Here is a tiny trained network, its code and every weight. The questions are about switching its units off for an input and a target symbol, where a switched-off unit gives its printed mean instead of its output.

import numpy as np


def w(rows, s, z=0):
    codes = np.array(rows[::2]) - 128.0
    scale = np.full(codes.shape[1], s)
    scale[-1] = z or s
    return codes * scale


def f(y):
    return y / 2 * (1 + np.tanh(0.7978845608 * (y + 0.044715 * y**3)))


def softmax(a):
    e = np.exp(a - a.max(-1, keepdims=True))
    return e / e.sum(-1, keepdims=True)


def log_softmax(a):
    a = a - a.max(-1, keepdims=True)
    return a - np.log(np.exp(a).sum(-1, keepdims=True))


def net(x, mask):
    ids = ['αβγδεζηθλμπστφψ'.index(c) for c in x.split()]
    T = len(ids)
    res = E[ids] + P[:T]
    u = 0
    for l in range(2):
        r = res
        for j in range(2):
            rows = slice(2 * j, 2 * j + 2)
            q, k, v = (r @ M[l][rows].T for M in (Q, K, V))
            z = softmax(np.where(np.tri(T) > 0, q @ k.T / 2**0.5, -1e9)) @ v
            o = O[l][rows]
            res = res + np.where(mask[u + j], z, o[:, -1]) @ o[:, :-1]
        u += 2
        y = f(res @ A[l][:, :-1].T + A[l][:, -1])
        res = res + np.where(mask[u : u + 12], y, B[l][:, -1]) @ B[l][:, :-1]
        u += 12
    return log_softmax(res[-1] @ U[:, :-1].T + U[:, -1])


Q, K, V, O, A, B = {}, {}, {}, {}, {}, {}
E = w([
[67,114,142,103],'α',
[77,99,117,138],'β',
[107,144,187,101],'γ',
[109,145,175,127],'δ',
[155,101,166,152],'ε',
[92,127,159,108],'ζ',
[157,63,139,177],'η',
[71,137,106,101],'θ',
[81,97,111,142],'λ',
[191,22,116,202],'μ',
[115,136,142,155],'π',
[225,8,123,216],'σ',
[118,143,121,164],'τ',
[149,199,156,143],'φ',
[134,171,88,156],'ψ',
],0.016)
P = w([
[162,77,214,223],'0',
[91,81,62,166],'1',
[17,149,149,200],'2',
[208,211,66,71],'3',
[159,89,120,68],'4',
[53,188,162,213],'5',
[208,204,50,98],'6',
[148,66,163,54],'7',
[78,223,170,220],'8',
[219,203,43,115],'9',
[100,73,144,36],'10',
[91,246,176,225],'11',
[238,194,42,132],'12',
],0.012)
Q[0] = w([
[154,127,126,17],'0.h0',
[202,173,121,94],'0.h0',
[93,149,156,224],'0.h1',
[178,231,2,140],'0.h1',
],0.0096)
K[0] = w([
[103,77,89,175],'0.h0',
[159,74,69,65],'0.h0',
[215,2,45,78],'0.h1',
[109,237,68,216],'0.h1',
],0.0089)
V[0] = w([
[129,226,184,225],'0.h0',
[70,140,125,25],'0.h0',
[99,76,102,62],'0.h1',
[134,103,2,45],'0.h1',
],0.0064)
O[0] = w([
[149,79,172,165,216],'0.h0',
[132,165,148,103,55],'0.h0',
[111,2,136,185,90],'0.h1',
[98,129,61,103,3],'0.h1',
],0.0093,0.0037)
A[0] = w([
[39,149,113,106,104],'0.n0',
[10,150,185,69,106],'0.n1',
[124,204,113,178,125],'0.n2',
[88,133,145,173,80],'0.n3',
[195,119,149,87,144],'0.n4',
[69,154,120,181,167],'0.n5',
[39,198,127,73,93],'0.n6',
[149,125,82,119,125],'0.n7',
[190,99,92,137,113],'0.n8',
[134,97,107,175,1],'0.n9',
[86,169,114,134,52],'0.n10',
[118,179,92,76,7],'0.n11',
],0.013,0.0067)
B[0] = w([
[143,141,183,133,160],'0.n0',
[131,99,95,154,245],'0.n1',
[108,78,96,149,249],'0.n2',
[177,136,153,124,194],'0.n3',
[63,104,116,141,196],'0.n4',
[203,140,103,121,254],'0.n5',
[153,134,120,152,177],'0.n6',
[120,139,247,84,138],'0.n7',
[108,160,85,85,169],'0.n8',
[151,157,127,122,126],'0.n9',
[133,125,206,119,128],'0.n10',
[91,97,96,161,142],'0.n11',
],0.014,0.0051)
Q[1] = w([
[93,131,55,15],'1.h0',
[2,135,209,108],'1.h0',
[2,126,88,48],'1.h1',
[106,244,164,121],'1.h1',
],0.0079)
K[1] = w([
[172,104,24,97],'1.h0',
[145,52,25,82],'1.h0',
[112,173,2,46],'1.h1',
[185,147,65,120],'1.h1',
],0.0067)
V[1] = w([
[123,171,22,112],'1.h0',
[174,232,196,136],'1.h0',
[8,129,145,103],'1.h1',
[94,41,163,119],'1.h1',
],0.011)
O[1] = w([
[131,58,105,108,12],'1.h0',
[24,134,95,158,157],'1.h0',
[65,193,116,115,55],'1.h1',
[116,248,219,114,169],'1.h1',
],0.013,0.012)
A[1] = w([
[136,72,127,107,126],'1.n0',
[67,198,167,84,145],'1.n1',
[36,166,150,108,1],'1.n2',
[233,192,171,20,85],'1.n3',
[52,86,195,173,166],'1.n4',
[134,177,139,63,140],'1.n5',
[128,173,171,127,76],'1.n6',
[6,138,141,93,52],'1.n7',
[239,147,185,104,190],'1.n8',
[106,220,67,51,111],'1.n9',
[136,80,137,143,128],'1.n10',
[157,122,135,50,157],'1.n11',
],0.013,0.0083)
B[1] = w([
[142,182,49,121,142],'1.n0',
[35,59,174,144,188],'1.n1',
[176,26,159,145,144],'1.n2',
[118,47,25,79,145],'1.n3',
[175,180,35,184,186],'1.n4',
[52,81,204,21,136],'1.n5',
[149,116,35,24,190],'1.n6',
[255,109,194,197,130],'1.n7',
[98,115,164,27,248],'1.n8',
[201,38,119,167,138],'1.n9',
[77,108,56,201,147],'1.n10',
[141,148,204,186,144],'1.n11',
],0.0096,0.015)
U = w([
[53,94,100,58,19],'α',
[188,127,193,114,82],'β',
[143,78,214,146,105],'γ',
[132,116,180,200,231],'δ',
[57,184,162,121,84],'ε',
[45,79,158,144,248],'ζ',
[199,150,120,61,64],'η',
[149,179,121,137,167],'θ',
[181,112,175,133,210],'λ',
[169,36,109,100,80],'μ',
[168,165,100,157,156],'π',
[187,51,118,98,41],'σ',
[150,97,66,168,231],'τ',
[25,137,24,183,79],'φ',
[91,62,9,153,2],'ψ',
],0.011,0.0037)

Each question gives the input, a string of symbols that net reads in full, and the target symbol t.
The units are the heads (2 rows each of Q, K, V and O) and the neurons (one row each of A and B). Each row of codes is followed by its name. A weight is (code - 128) times the scale printed after its matrix; where a second scale follows, it is the last column's (O, A, B and U).
mask holds one flag per unit, layer by layer, with each layer's heads first. A switched-off unit (its flag False) gives its mean, the last column of its rows in O or B, instead of its output. The means were averaged over made-up inputs and are rounded, as every weight is.
A unit's drop is (log p(t) with every unit on - log p(t) with that unit switched off) / (log p(t) with every unit on - log p(t) with every unit switched off).
The circuit of an input: a set's keep is (log p(t) with only the set's units on - log p(t) with every unit switched off) / (log p(t) with every unit on - log p(t) with every unit switched off). Starting from the 12 units with the biggest drops (on a tie, the unit counted first), units are removed one at a time, each time the one whose removal leaves the highest keep (on an exact tie, the one counted first), for as long as the keep stays at least 0.8.
units of the circuit, in order: the units of the circuit, biggest drop first
most important unit: the unit with the biggest drop
k most important neurons: the k neurons with the biggest drops, biggest first
k most important neurons of layer l: the k neurons of layer l with the biggest drops, biggest first
which heads matter: for each layer, one digit per head in row order, 1 if its drop is at least 0.15 and else 0, layers parted by /
input φ δ μ α ζ γ τ π θ σ φ α, target θ: 3 most important neurons -> (0.n1, 0.n4, 0.n5)
input δ η μ τ γ μ δ α ε, target φ: units of the circuit, in order -> (1.h0, 0.h1, 1.n4)
input α ζ ζ ε λ γ, target η: 3 most important neurons of layer 0 -> (0.n5, 0.n1, 0.n0)
input ψ ζ η τ π ψ, target μ: 3 most important neurons -> (0.n5, 1.n8, 0.n2)
input α μ π π γ δ η τ φ θ, target φ: units of the circuit, in order -> (0.n11, 0.n5, 1.n8)
input δ φ τ δ γ σ τ α α λ ε, target α: most important unit -> 1.h0
input ε ζ α θ π θ γ ζ λ α α γ, target α: units of the circuit, in order -> (0.n5, 1.h1, 1.n8, 1.n3)
input δ ζ σ τ μ α η τ θ, target φ: 2 most important neurons -> (0.n2, 0.n1)
input α γ φ θ ψ τ, target η: which heads matter -> 01 / 01
input α ζ ζ π α δ τ δ δ α ζ ψ, target η: 3 most important neurons -> (0.n1, 0.n5, 0.n2)
input δ δ ε μ δ α ζ γ μ α β ψ, target φ: 4 most important neurons -> (0.n2, 1.n6, 1.n1, 0.n1)
input γ μ ζ α ψ α λ μ μ ζ τ α, target ζ: 4 most important neurons -> (1.n1, 0.n2, 0.n5, 0.n4)
input ζ β τ, target ε: 4 most important neurons -> (0.n2, 0.n5, 0.n1, 1.n1)
input γ α δ λ ψ δ ψ τ τ, target ζ: most important unit -> 0.n2
input δ α α τ ζ μ α ψ γ, target φ: 3 most important neurons -> (0.n2, 0.n1, 1.n6)
input φ τ ζ ε μ δ, target θ: 4 most important neurons -> (0.n4, 0.n2, 0.n5, 0.n3)
input μ λ α τ β α ε α α φ φ ζ, target τ: which heads matter -> 10 / 11
input α ψ φ φ δ ψ μ τ ψ σ, target ψ: 3 most important neurons -> (0.n8, 0.n4, 0.n5)
input σ π μ ζ δ α ε α ε β δ ζ, target ψ: 2 most important neurons of layer 0 -> (0.n8, 0.n5)
input δ γ α α ψ γ, target φ: 2 most important neurons -> (0.n1, 0.n2)
input ζ ζ δ α α τ α ε ψ α φ γ δ, target φ: most important unit -> 0.n4
input θ ζ α φ, target φ: 3 most important neurons of layer 0 -> (0.n2, 0.n6, 0.n4)
input β τ ψ δ, target ψ: 2 most important neurons of layer 0 -> (0.n5, 0.n4)
input ζ μ α, target ε: 3 most important neurons -> (0.n1, 0.n5, 0.n2)
